Below is a small trained network, with its code and all its weights. Each question gives an input and a class and asks what happens when units are switched off, that is, made to give their printed mean instead of their output.

import numpy as np


def w(rows, s, z=0):
    codes = np.array(rows[::2]) - 128.0
    scale = np.full(codes.shape[1], s)
    scale[-1] = z or s
    return codes * scale


def norm(h):
    return h / np.sqrt((h * h).mean(-1, keepdims=True) + 1e-5)


def f(y):
    return np.maximum(y, 0)


def log_softmax(a):
    a = a - a.max(-1, keepdims=True)
    return a - np.log(np.exp(a).sum(-1, keepdims=True))


def net(x, mask):
    res = np.array(x, float).reshape(1, 7) / 4 @ E
    u = 0
    for l in range(3):
        y = f(norm(res) @ A[l][:, :-1].T + A[l][:, -1])
        res = res + np.where(mask[u : u + 10], y, B[l][:, -1]) @ B[l][:, :-1]
        u += 10
    return log_softmax(norm(res)[-1] @ U[:, :-1].T + U[:, -1])


A, B = {}, {}
E = w([
[169,138,106,179,154,119,217],'x0',
[179,127,141,120,206,101,88],'x1',
[220,252,3,236,73,215,32],'x2',
[124,140,120,117,129,126,131],'x3',
[215,108,141,79,44,94,137],'x4',
[154,77,123,75,154,250,146],'x5',
[128,143,122,114,131,126,131],'x6',
],0.0043)
A[0] = w([
[111,160,161,167,45,149,164,135],'L0N0',
[100,156,119,179,95,12,113,46],'L0N1',
[85,149,135,83,93,134,26,57],'L0N2',
[148,125,122,100,136,196,153,3],'L0N3',
[207,152,160,138,215,96,79,71],'L0N4',
[181,156,91,180,160,106,251,99],'L0N5',
[215,165,136,87,55,82,141,71],'L0N6',
[55,131,119,156,46,166,178,82],'L0N7',
[59,189,121,171,190,145,125,86],'L0N8',
[147,130,162,183,114,149,159,97],'L0N9',
],0.011,0.005)
B[0] = w([
[181,111,59,87,167,86,128,206],'L0N0',
[192,182,165,211,177,62,12,243],'L0N1',
[45,139,168,64,46,136,63,190],'L0N2',
[210,167,209,120,180,200,95,152],'L0N3',
[160,107,13,36,195,89,122,197],'L0N4',
[27,139,163,54,50,136,32,254],'L0N5',
[106,6,144,223,128,143,130,227],'L0N6',
[150,104,59,58,219,97,107,197],'L0N7',
[122,14,150,220,127,137,130,205],'L0N8',
[117,121,156,116,83,136,107,159],'L0N9',
],0.013,0.0056)
A[1] = w([
[80,131,112,179,164,154,150,42],'L1N0',
[137,136,122,165,126,160,131,107],'L1N1',
[145,132,101,166,115,95,59,170],'L1N2',
[147,142,161,96,149,250,168,5],'L1N3',
[105,131,159,124,124,97,179,80],'L1N4',
[143,178,83,172,91,162,132,88],'L1N5',
[138,151,136,138,109,134,152,121],'L1N6',
[101,152,180,117,139,66,217,49],'L1N7',
[105,77,133,186,128,131,165,65],'L1N8',
[171,98,150,153,88,125,175,47],'L1N9',
],0.013,0.0019)
B[1] = w([
[112,96,158,151,110,163,133,134],'L1N0',
[80,120,126,99,130,104,162,134],'L1N1',
[124,147,128,103,121,188,199,255],'L1N2',
[250,195,204,156,159,121,66,153],'L1N3',
[119,169,112,137,123,127,151,142],'L1N4',
[98,139,73,133,77,148,169,134],'L1N5',
[126,130,123,115,108,137,115,128],'L1N6',
[136,205,123,121,136,188,220,149],'L1N7',
[122,78,130,182,148,156,144,150],'L1N8',
[131,59,130,169,138,123,137,136],'L1N9',
],0.014,0.01)
A[2] = w([
[38,171,177,58,40,176,99,69],'L2N0',
[218,66,154,108,22,71,167,82],'L2N1',
[127,178,115,204,115,57,119,58],'L2N2',
[94,157,235,117,168,63,219,109],'L2N3',
[141,212,64,164,47,226,215,107],'L2N4',
[131,206,130,230,109,2,117,8],'L2N5',
[129,219,113,132,99,181,229,153],'L2N6',
[201,175,159,164,159,161,158,103],'L2N7',
[144,63,120,180,96,167,142,55],'L2N8',
[162,126,27,61,166,137,169,155],'L2N9',
],0.0098,0.0017)
B[2] = w([
[91,138,198,130,73,48,131,254],'L2N0',
[75,143,84,125,197,212,93,163],'L2N1',
[169,156,158,126,139,173,101,159],'L2N2',
[131,166,29,156,76,157,152,221],'L2N3',
[118,194,90,130,112,163,207,195],'L2N4',
[247,136,206,90,127,202,118,181],'L2N5',
[120,171,113,176,102,114,193,185],'L2N6',
[133,147,135,177,81,79,115,184],'L2N7',
[74,116,174,172,166,108,156,192],'L2N8',
[158,124,133,128,140,28,169,221],'L2N9',
],0.016,0.0064)
U = w([
[109,229,61,159,73,156,249,126],'0',
[254,193,209,149,149,187,32,107],'1',
[114,114,158,149,134,66,136,254],'2',
[20,125,192,65,45,87,59,86],'3',
[72,12,128,197,200,204,128,84],'4',
[178,100,31,34,210,39,130,76],'5',
],0.0076,0.0073)

Each question gives the input, the list of numbers given to net, and the class t.
The units are the neurons (one row each of A and B). Each row of codes is followed by its name. A weight is (code - 128) times the scale printed after its matrix; where a second scale follows, it is the last column's (A, B and U).
mask holds one flag per neuron, layer by layer. A switched-off neuron (its flag False) gives its mean, the last column of its row in B, instead of its output. The means were averaged over made-up inputs and are rounded, as every weight is.
A unit's drop is (log p(t) with every unit on - log p(t) with that unit switched off) / (log p(t) with every unit on - log p(t) with every unit switched off).
The circuit of an input: a set's keep is (log p(t) with only the set's units on - log p(t) with every unit switched off) / (log p(t) with every unit on - log p(t) with every unit switched off). Starting from the 12 units with the biggest drops (on a tie, the unit counted first), units are removed one at a time, each time the one whose removal leaves the highest keep (on an exact tie, the one counted first), for as long as the keep stays at least 0.8.
circuit, biggest first: the units of the circuit, biggest drop first
unit that matters most: the unit with the biggest drop
top k neurons: the k neurons with the biggest drops, biggest first
k most important neurons of layer l: the k neurons of layer l with the biggest drops, biggest first
input [2,-5,-1,1,-1,-4,-3], class 5: circuit, biggest first -> L0N7
input [1,-3,1,-3,-6,8,-2], class 1: top 3 neurons -> L1N3, L0N3, L0N6
input [-6,-2,-1,5,4,6,2], class 1: top 2 neurons -> L0N3, L1N3
input [2,8,3,7,7,2,-6], class 5: top 4 neurons -> L0N4, L0N8, L2N9, L2N0
input [-1,-5,-5,8,1,-7,-7], class 1: top 2 neurons -> L0N1, L2N5
input [5,-6,-8,-1,8,8,4], class 0: top 2 neurons -> L0N8, L1N7
input [4,2,0,-4,3,6,6], class 1: top 2 neurons -> L0N3, L1N3
input [-8,7,-8,1,7,8,0], class 0: 2 most important neurons of layer 1 -> L1N7, L1N4
input [-6,7,6,2,0,3,-2], class 5: top 3 neurons -> L0N4, L0N5, L2N9
input [-6,0,-7,8,4,-8,5], class 1: circuit, biggest first -> L0N1, L2N5
input [8,-3,-4,-1,-4,7,-2], class 3: 2 most important neurons of layer 2 -> L2N0, L2N5
input [-6,1,-8,-3,5,-6,0], class 0: top 2 neurons -> L0N5, L2N3
input [7,6,6,0,5,-6,-3], class 3: 3 most important neurons of layer 0 -> L0N5, L0N7, L0N9
input [6,-2,2,-5,-7,-5,6], class 4: circuit, biggest first -> L0N8
input [-6,-2,-7,-4,-4,8,2], class 1: top 2 neurons -> L1N3, L0N5
input [-2,-1,-5,3,3,-3,4], class 0: top 2 neurons -> L0N5, L0N8
input [5,-8,-6,3,-5,2,-2], class 5: circuit, biggest first -> L0N7, L2N0
input [8,-8,-4,4,-2,-1,7], class 3: 2 most important neurons of layer 0 -> L0N5, L0N4
input [-2,-7,3,5,-2,-5,6], class 5: 2 most important neurons of layer 0 -> L0N7, L0N0
input [-1,-1,-3,4,7,-5,3], class 4: unit that matters most -> L0N6
